Here is a tiny trained network, its code and every weight. The questions are about switching its units off for an input and a class, where a switched-off unit gives its printed mean instead of its output.

import numpy as np


def w(rows, s, z=0):
    codes = np.array(rows[::2]) - 128.0
    scale = np.full(codes.shape[1], s)
    scale[-1] = z or s
    return codes * scale


def f(y):
    return y / 2 * (1 + np.tanh(0.7978845608 * (y + 0.044715 * y**3)))


def log_softmax(a):
    a = a - a.max(-1, keepdims=True)
    return a - np.log(np.exp(a).sum(-1, keepdims=True))


def net(x, mask):
    res = np.array(x, float).reshape(1, 5) / 4 @ E
    y = f(res @ A[0][:, :-1].T + A[0][:, -1])
    res = res + np.where(mask, y, B[0][:, -1]) @ B[0][:, :-1]
    return log_softmax(res[-1] @ U[:, :-1].T + U[:, -1])


A, B = {}, {}
E = w([
[245,15,124,113,93,81,174,59,137,173],'x0',
[197,217,133,79,95,96,64,120,74,127],'x1',
[2,98,94,2,116,102,93,46,186,121],'x2',
[141,92,215,133,173,71,99,124,168,80],'x3',
[172,207,79,97,249,82,136,143,204,172],'x4',
],0.0095)
A[0] = w([
[175,108,194,163,175,177,144,184,42,133,23],'n1',
[199,175,145,184,136,148,190,207,139,163,15],'n2',
[210,177,239,64,130,53,34,99,100,69,148],'n3',
[168,74,146,122,117,105,172,113,160,215,40],'n4',
[92,64,209,191,184,89,184,134,213,69,100],'n5',
[164,182,87,147,233,100,106,123,227,255,13],'n6',
[183,99,144,109,102,123,125,105,166,196,2],'n7',
[164,191,116,74,75,116,120,135,78,187,42],'n8',
[37,217,142,149,171,192,92,222,143,61,23],'n9',
[103,110,52,151,143,206,197,125,131,185,95],'n10',
],0.0081,0.003)
B[0] = w([
[71,128,134,32,144,206,97,65,178,172,214],'n1',
[51,116,124,55,159,143,152,88,188,162,227],'n2',
[69,163,45,155,131,163,164,159,94,96,245],'n3',
[151,100,148,103,155,95,190,125,101,26,193],'n4',
[54,209,40,179,168,137,123,169,77,114,249],'n5',
[111,50,145,213,28,248,100,89,135,154,249],'n6',
[192,114,133,103,158,53,201,144,141,101,167],'n7',
[97,174,75,147,156,93,172,170,101,61,172],'n8',
[236,12,159,121,159,76,254,86,114,96,255],'n9',
[111,216,36,143,177,86,116,190,77,102,187],'n10',
],0.0081,0.0099)
U = w([
[203,94,142,102,159,91,174,114,126,92,86],'0',
[62,134,116,10,149,131,115,68,181,153,137],'1',
[120,179,95,152,147,122,126,169,96,118,255],'2',
[106,199,76,162,141,129,140,186,102,94,31],'3',
[125,91,158,182,28,176,114,107,104,133,149],'4',
[149,157,147,142,120,100,102,164,148,149,166],'5',
[166,176,194,117,138,97,63,171,148,156,78],'6',
[167,159,180,140,108,84,63,149,149,173,79],'7',
],0.012,0.0071)

Each question gives the input, the list of numbers given to net, and the class t.
The units are the neurons (one row each of A and B). Each row of codes is followed by its name. A weight is (code - 128) times the scale printed after its matrix; where a second scale follows, it is the last column's (A, B and U).
mask holds one flag per neuron, in row order. A switched-off neuron (its flag False) gives its mean, the last column of its row in B, instead of its output. The means were averaged over made-up inputs and are rounded, as every weight is.
A unit's drop is (log p(t) with every unit on - log p(t) with that unit switched off) / (log p(t) with every unit on - log p(t) with every unit switched off).
The circuit of an input: a set's keep is (log p(t) with only the set's units on - log p(t) with every unit switched off) / (log p(t) with every unit on - log p(t) with every unit switched off). Starting from all 10 units, units are removed one at a time, each time the one whose removal leaves the highest keep (on an exact tie, the one counted first), for as long as the keep stays at least 0.8.
units of the circuit, in order: the units of the circuit, biggest drop first
unit that matters most: the unit with the biggest drop
top k neurons: the k neurons with the biggest drops, biggest first
drop of u: that unit's drop, to one decimal
input [3,6,-7,-1,-6], class 1: top 2 neurons -> n1, n2
input [7,-6,3,2,5], class 0: top 2 neurons -> n4, n7
input [-1,8,-8,5,6], class 1: units of the circuit, in order -> n2
input [6,7,-2,-3,-6], class 3: top 4 neurons -> n9, n8, n6, n3
input [3,7,-8,0,-2], class 1: units of the circuit, in order -> n1, n2
input [5,3,-1,-1,-5], class 0: top 3 neurons -> n6, n5, n7
input [4,-6,-1,8,8], class 2: top 2 neurons -> n5, n9
input [-6,-5,-7,-1,4], class 1: units of the circuit, in order -> n2, n1
input [0,8,-8,7,-6], class 1: units of the circuit, in order -> n1, n2
input [-3,5,-5,5,4], class 1: top 3 neurons -> n2, n1, n5
input [-1,-2,2,4,4], class 2: top 2 neurons -> n5, n1
input [-3,2,-8,2,-6], class 1: top 3 neurons -> n1, n2, n6
input [6,-8,2,2,-7], class 3: units of the circuit, in order -> n5, n6
input [-1,-5,3,3,7], class 4: unit that matters most -> n6
input [-5,-4,2,-8,-8], class 2: top 2 neurons -> n10, n6
input [0,5,1,4,7], class 4: top 3 neurons -> n6, n5, n10
input [-2,-5,-7,-6,-6], class 1: top 2 neurons -> n1, n2
input [6,5,4,1,8], class 4: drop of n4 -> 0.0
input [0,5,4,5,1], class 2: drop of n3 -> 0.6
input [-7,-7,-8,3,8], class 1: units of the circuit, in order -> n2
input [6,7,1,3,7], class 3: drop of n7 -> 0.1
